Each row has a name. After each piece below comes the name of the row it's from, unless a question asks for something else. Each question is about the rows just above it. Some pieces are copies with a little noise.

D: [172 183 124 151 108 122 155]
Z: [172 182 124 151 108 122 155]
G: [172 183 124 151 108 123 127]
After [182 124 151 108], its row goes on with	[122 155]
After [172 182], its row goes on with	[124 151 108 122 155]
The row with [172 183 124 151 108 122 155] is	D

E: [ 98 152 132 123 151 181 133 115 111 161]
L: [113 119 118 120 167 161 119 199 128 148]
P: [120 152  73 113 179 126 111 181 162 123]
Y: [103 106 119 108 195 151 138 197 149 145]
J: [117 158 112 127 117 159 101 137 103 167]
H: [108 115  92  99 187 137 130 113 174 132]
Q: [123 111 104 116 147 137 124 163 158  98]
Shared by E and L:	[161]
Shared by Y and L:	[119]
The one value in H and J:	[137]
q: [123 111 104 116 147 137 124 163 158  98]	Q
q: [114 119 118 120 167 160 118 199 129 148]	L
q: [111 161]	E

Nebi: [138 114 148 158 159 143  59 202 142 118 125 117 130]
tov: [114 148 129 138 159 143 148  90 118 104 108 113  93]
paf: [138 114 148 129 159 143 148  90 118 104 159 113  93]
q: [138 114 148 158 159 143  60 201 142 118 126 117 131]	Nebi
q: [138 114 148 129 159 143 148  90 118 104 159 113  93]	paf
[114 148 129 138 159 143 148  90 118 104 108 113  93] is in which row?	tov
q: [138 114 148 158]	Nebi
q: [138 114 148 158 159 143  59 202 142 118 125 117 130]	Nebi

rap: [ 48 163 155 151 150 170 102]
Refib: [100 148 129 105 151 208  87]
begus: [100 178  91  69  88  77  84]
bika: [ 93 137 135 180  97 178  52]
Which row holds [ 97 178]?	bika
The rest of the row after [150 170]:	[102]
Shared by rap and Refib:	[151]
Go on from [88 77] to the end of its row.	[84]

mak: [146 153 143 123]
tivu: [139 117 154 145]
demim: [111 126 117  75]
Fimat: [126 125 135 119]
bigan: [ 78 117 120 102]
vuluf: [162 112 119  79]
bol: [148 135 133 132]
Buko: [116 134 133 184]
fikan: [163 127 137 135]
midun: [114 149 120 110]
mesu: [153 112 123 117]
vatis: [154 131 106  66]
q: [117 154]	tivu
q: [138 117 154 145]	tivu

Dunor: [104 139 138 105 120 128 106 137 144 138 139 164 144 157 165 117 122 114
 111 131 129 140 140  97 118 141 136 115 126 124 126 103 122 141 140 112
 134 135]
nete: [ 98 124 149 166 151 122 114 131 157 148 141 145 145 133 114 109 106 130
  88 133 119 160 133  92 124 135  85 154 111 122 119 108 118  93 145  84
 107  89]
zil: [124 147 128 174 144 135 118 139 141 108 128 151 123 152 118 140 137 116
 149 121 131 123 129 133 124 137 172 104 142 127 127 124 133 161 129 138
 143 163]
kofe: [107 151 137  87  97 137 110 147 159 119 141 157 136 161 102 134 139 120
 137 126 123 137 133 122 121 142 161 108 130 122 123 108 123 141 132 125
 134 150]
porip: [130 141 113  84 106 134 131 133 129 110 125 127 120 143 133 143 136 122
 153 112 132 116 130 144 123 131 163 101 143 135 127 136 132 158 123 148
 146 162]
Serov: [122 124 132 145 144 126 124 127 132 135 127 127 133 124 127 122 124 131
 111 132 127 140 129 118 127 130 107 138 122 128 127 125 125 116 128 115
 118 112]
Bemez: [157 159 129  62  83 141 112 143 145 166 125 155 117 166 111 144 139 110
 153 118 130 119 129 133 117 145 187  92 149 121 120 121 134 165 135 136
 154 172]
telu: [119 111 123 174 144 126 134 122 128 152 126 133 120 109 139 116 129 145
  93 128 122 145 131 108 141 127  80 129 118 125 123 137 158 119 130 106
 111  94]
q: [108 152 136  88  97 136 109 147 159 120 142 158 137 160 102 136 140 121
 136 126 124 137 132 123 121 143 162 108 130 123 123 108 123 143 131 124
 135 151]	kofe
q: [120 143 133]	porip
Where do [107 151 137  87  97 137 110 147 159 119 141 157 136 161 102 134 139 120
 137 126 123 137 133 122 121 142 161 108 130 122 123 108 123 141 132 125
 134 150] appear?	kofe
q: [126 146 127 175 144 134 118 139 143 108 128 152 124 151 117 140 136 115
 146 122 129 124 128 134 125 137 172 103 142 128 127 126 134 161 130 137
 142 164]	zil
q: [119 111 123 174 144 126 134 122 128 152 126 133 120 109 139 116 129 145
  93 128 122 145 131 108 141 127  80 129 118 125 123 137 158 119 130 106
 111  94]	telu

tuta: [110 160 165  91 179 118]
tuki: [191 142 100 179  64  72]
Fefa: [ 73  95 190 125 189 116]
rotu: [190  72 111 189 111 112]
q: [ 72  93 191 126 188 117]	Fefa
q: [189 111]	rotu
Where do [110 160 165  91 179 118] appear?	tuta
Shared by tuki and tuta:	[179]
q: [160 165]	tuta
Which value is in both tuki and rotu?	[72]

Meb: [131 123 144 137 119  85 135 137 117 124 115 122 109 122  93 166 121 140
 113 153 139 110  96 126 126  99 123 150 161 100 172 118 122 152 121  89
 107 113 134 124 114 167 105 180 152 140 144]
Kipe: [133 128 124 126 102  85 153 145 124 134 119 162 106 108  65 136 112 129
 107 150 118 110 110 113  97  94 130 123 133 125 149 122 127 118  98 113
  98 112 102 137  83 161 136 158 133 123 147]
fufo: [131 123 144 137 119  85 135 137 117 124 115 122 109 122  93 166 121 140
 113 153 139 110  96 126 126  99 123 150 161 100 172 118 125 121  97 107
  99 112 103 136  85 164 133 161 134 127 146]
tem: [153 149 100 102 137 154 114 120 122 134 119 106 162 134 131 111 129 127
 142 100 114 158 146 127 119 148  75 109 111 114  74 148 110 115 125 148
 110 131 131 117 169 111 146  85 134 143 106]
Dev: [131 123 144 137 119  85 135 137 117 124 115 148 109 122  93 166 121 140
 113 153 139 110  96 126 126  99 123 150 161 100 172 118 122 152 121  89
 107 113 134 124 114 167 105 180 152 140 144]
q: [131 123 144 137 119  85 135 137 117 124 115 122 109 122  93 166 121 140
 113 153 139 110  96 126 126  99 123 150 161 100 172 118 122 152 121  89
 107 113 134 124 114 167 105 180 152 140 144]	Meb
q: [132 123 144 138 119  84 135 136 117 124 115 148 109 122  93 166 121 140
 114 154 139 110  95 127 126  99 123 151 161 100 172 118 122 152 120  89
 108 112 134 124 114 167 105 180 152 140 145]	Dev
Where do [134 119 106 162] appear?	tem
The rest of the row after [114  74 148]:	[110 115 125 148 110 131 131 117 169 111 146  85 134 143 106]

Suz: [126 138 135 127 123 115 125 126 134 128 134 111 135]
nove: [115 135 125 123 138 127 126 110 116 153 126 168 133]
mib: [143 104 127 129 133 188 137 114 108 174 128 180 111]
tunun: [110 114 142 118 147 108 106 141 116 157 117 135 151]
zama: [139 100 127 123 108 156 120 194 131 210 132 170 152]
q: [114 134 124 122 138 125 127 109 117 154 125 168 133]	nove
q: [126 138 135 127 123 115 125]	Suz
q: [125 126 134 128 134 111]	Suz

Lares: [ 93  69  95 165 147]
dek: [144  69  95 165 147]
dut: [ 93  69 180 195 146]
q: [144  69  95 164 148]	dek
q: [ 93  69  95 165 147]	Lares

tup: [208 107 157 198 166 183  75 141 177  64 170 111  63 170 208 204  79 186
 175 173 144 194 104 203 161  71  64 142 171 116 199  67  47 202  60]
Nol: [ 91  66 193 165 127  90 155  71 115  82 212  82  53 140 141 164 124  70
  88  66 180 140 116 178  95 181 150 152  91 207  51  60  64 127 136]
Lago: [ 52  94  61 158  71 178 114  63  70 212 200 102  74 127 141  50 213 110
 197 119 127 121 141 159 123 176 155  53  50 130  86 124 138  73 180]
pil: [ 78 181  51 127 114 138 131  84 200  99 131 165 196  52  51 193 131 170
 104  80  58  50 147  82 100 206  99  55  55 204  91  53 180 138 100]
geto: [136 129  85  44 160  75  78 198 143 122 209 152  51 130  51 138 123 159
 159 153 182  65 153  74  58 171 112 128  47 134 201 110 141 174 168]
vorip: [ 47  88 180  54 131 143 200 204  81 204 192 192  88 131  68 133 153  95
 190  99  70 135  58 149 192  44  84 155 130 172  89 104 203 208 156]
Kevi: [ 53  58  70 134  63  67 211 114  72  82 211 197 199  97  58 202  50 210
 135  49 147  76  53 171  69 181 133 150 196 152 156 177 153  79 178]
nomid: [ 45 149 148 121 210 204 161 206 177 157  61  52  94  61 158  73 178  52
  65 135  57 190 192 204 140  94 166  80 114 210 141 145 105 208 133]
q: [ 52  94  61 158  73 178]	nomid
The rest of the row after [ 82 212]:	[ 82  53 140 141 164 124  70  88  66 180 140 116 178  95 181 150 152  91
 207  51  60  64 127 136]

riz: [183 123 195  82  70]
tep: [149 199  61 182  91]
Tebe: [191 100  78 184 138]
kikot: [149 200 138  85 162]
Ven: [146 118 190 148 111]
bisu: [142 199  60 182  91]
zusug: [132 157 155 143 186]
After [123 195], its row goes on with	[82 70]
The row with [ 61 182] is	tep
q: [189 100  76 182 135]	Tebe
After [118 190], its row goes on with	[148 111]
After [149 199], its row goes on with	[ 61 182  91]

nup: [126 129 128 128 126 130 132 128 130 130 130 129 127 128 128 126 127 125
 129 129 127 129 127 127 128 129]
Zulo: [128 128  51 127 128 127 127 128 131 126 131 129 128 129 128 127 131 128
 126 127 129 130 129 127 125 126]
tosu: [128 129 128 127 128 131 126 128 126 127 131 131 127 128 128 127 127 125
 129 128 129 128 125 124 127 130]
Go on from [131 129 128] to the end of its row.	[129 128 127 131 128 126 127 129 130 129 127 125 126]
Which row holds [126 129 128 128 126 130 132 128 130 130 130 129 127 128 128 126 127 125
 129 129 127 129 127 127 128 129]?	nup
Which row holds [127 127 128 131 126 131 129 128 129 128 127 131]?	Zulo
After [128 128 126 127 125], its row goes on with	[129 129 127 129 127 127 128 129]
Where do [128 128  51 127 128 127 127 128 131 126 131 129 128 129 128 127 131 128
 126 127 129 130 129 127 125 126] appear?	Zulo
q: [128 129  51 128 128 126 128 128 131 126 131 129 128 128 129 127 131 128
 127 127 130 131 129 126 124 126]	Zulo

